Below is a small trained network, with its code and all its weights. Each question gives an input and a target symbol and asks what happens when units are switched off, that is, made to give their printed mean instead of their output.

import numpy as np


def w(rows, s, z=0):
    codes = np.array(rows[::2]) - 128.0
    scale = np.full(codes.shape[1], s)
    scale[-1] = z or s
    return codes * scale


def norm(h):
    return h / np.sqrt((h * h).mean(-1, keepdims=True) + 1e-5)


def f(y):
    return np.maximum(y, 0)


def softmax(a):
    e = np.exp(a - a.max(-1, keepdims=True))
    return e / e.sum(-1, keepdims=True)


def log_softmax(a):
    a = a - a.max(-1, keepdims=True)
    return a - np.log(np.exp(a).sum(-1, keepdims=True))


def net(x, mask):
    ids = ['ΓΔΦαημξ'.index(c) for c in x.split()]
    T = len(ids)
    res = E[ids] + P[:T]
    r = norm(res)
    for j in range(2):
        rows = slice(2 * j, 2 * j + 2)
        q, k, v = (r @ M[0][rows].T for M in (Q, K, V))
        z = softmax(np.where(np.tri(T) > 0, q @ k.T / 2**0.5, -1e9)) @ v
        o = O[0][rows]
        res = res + np.where(mask[j], z, o[:, -1]) @ o[:, :-1]
    y = f(norm(res) @ A[0][:, :-1].T + A[0][:, -1])
    res = res + np.where(mask[2:14], y, B[0][:, -1]) @ B[0][:, :-1]
    return log_softmax(norm(res)[-1] @ U[:, :-1].T + U[:, -1])


Q, K, V, O, A, B = {}, {}, {}, {}, {}, {}
E = w([
[98,159,194,150,211],'Γ',
[94,63,172,202,153],'Δ',
[113,165,247,97,125],'Φ',
[133,190,139,26,101],'α',
[28,203,103,101,84],'η',
[109,99,176,72,142],'μ',
[167,142,160,156,39],'ξ',
],0.013)
P = w([
[188,151,172,133,121],'0',
[72,156,111,119,116],'1',
[148,182,172,125,102],'2',
[104,127,88,120,112],'3',
[156,183,35,222,123],'4',
[112,103,83,116,145],'5',
[135,171,216,164,114],'6',
[100,121,90,110,124],'7',
[120,186,237,176,108],'8',
[136,91,67,95,102],'9',
[173,156,4,243,136],'10',
[119,91,86,129,137],'11',
],0.011)
Q[0] = w([
[151,88,87,108,193],'h1',
[73,80,8,192,130],'h1',
[66,95,98,114,130],'h2',
[90,95,170,150,140],'h2',
],0.017)
K[0] = w([
[153,117,115,97,154],'h1',
[109,7,135,170,102],'h1',
[125,85,89,141,121],'h2',
[129,123,109,74,169],'h2',
],0.019)
V[0] = w([
[84,205,220,122,110],'h1',
[115,183,126,88,230],'h1',
[98,79,1,68,164],'h2',
[162,183,57,202,166],'h2',
],0.0062)
O[0] = w([
[136,49,66,169,244,231],'h1',
[197,96,130,61,239,132],'h1',
[72,229,153,1,175,3],'h2',
[61,234,74,188,93,81],'h2',
],0.0034,0.0047)
A[0] = w([
[251,219,147,132,105,69],'n1',
[87,89,136,152,90,163],'n2',
[120,88,64,30,144,3],'n3',
[105,114,38,159,166,169],'n4',
[216,128,192,150,135,144],'n5',
[148,176,130,99,61,159],'n6',
[124,78,191,60,118,76],'n7',
[48,47,114,113,107,96],'n8',
[109,88,48,141,83,107],'n9',
[169,174,154,165,46,85],'n10',
[137,111,47,200,136,157],'n11',
[183,188,167,120,78,134],'n12',
],0.011,0.0053)
B[0] = w([
[146,1,49,114,207,157],'n1',
[97,117,115,87,155,246],'n2',
[156,189,178,208,176,141],'n3',
[96,71,105,113,127,222],'n4',
[103,204,116,120,97,240],'n5',
[122,189,40,107,133,159],'n6',
[151,108,122,57,124,170],'n7',
[182,98,108,204,65,208],'n8',
[107,160,151,136,189,186],'n9',
[93,122,209,151,80,168],'n10',
[183,169,142,83,102,254],'n11',
[152,74,146,199,171,157],'n12',
],0.015,0.0059)
U = w([
[167,202,137,170,190,28],'Γ',
[151,194,187,161,27,179],'Δ',
[236,98,222,140,152,3],'Φ',
[100,75,121,102,219,113],'α',
[48,154,73,120,91,122],'η',
[133,111,176,10,77,154],'μ',
[121,35,140,180,53,178],'ξ',
],0.012,0.0022)

Each question gives the input, a string of symbols that net reads in full, and the target symbol t.
The units are the heads (2 rows each of Q, K, V and O) and the neurons (one row each of A and B). Each row of codes is followed by its name. A weight is (code - 128) times the scale printed after its matrix; where a second scale follows, it is the last column's (O, A, B and U).
mask holds one flag per unit, heads first, then neurons. A switched-off unit (its flag False) gives its mean, the last column of its rows in O or B, instead of its output. The means were averaged over made-up inputs and are rounded, as every weight is.
A unit's drop is (log p(t) with every unit on - log p(t) with that unit switched off) / (log p(t) with every unit on - log p(t) with every unit switched off).
The circuit of an input: a set's keep is (log p(t) with only the set's units on - log p(t) with every unit switched off) / (log p(t) with every unit on - log p(t) with every unit switched off). Starting from the 12 units with the biggest drops (on a tie, the unit counted first), units are removed one at a time, each time the one whose removal leaves the highest keep (on an exact tie, the one counted first), for as long as the keep stays at least 0.8.
circuit, biggest first: the units of the circuit, biggest drop first
most important unit: the unit with the biggest drop
k most important neurons: the k neurons with the biggest drops, biggest first
drop of u: that unit's drop, to one decimal
input Δ Γ Φ Γ η η Δ μ Δ α Δ, target α: circuit, biggest first : (n4 n8)
input Δ Γ Δ, target Γ: most important unit : h1
input Δ Γ Γ η Δ ξ, target Δ: 2 most important neurons : (n10 n6)
input α Γ Δ α Δ, target α: 3 most important neurons : (n4 n8 n5)
input Δ Γ ξ μ Δ, target μ: circuit, biggest first : (n11 n4 n8)
input Φ Φ Φ Δ ξ, target ξ: 3 most important neurons : (n1 n10 n12)
input Γ Γ μ Δ Δ Φ Φ η Γ Γ Δ μ, target Φ: circuit, biggest first : (n3 h2 n8)
input Γ Δ Δ Δ Γ, target Δ: 4 most important neurons : (n11 n2 n9 n12)
input Γ Δ Δ, target Δ: 2 most important neurons : (n5 n9)
input Φ ξ Γ Γ Φ Φ Δ Δ Δ ξ, target Δ: 2 most important neurons : (n10 n9)
input Φ Δ α, target α: drop of n1 : 0.7
input η Φ Φ, target Φ: drop of n2 : 0.4
input Δ Γ Δ Δ Δ μ α μ, target Φ: drop of n8 : 0.1
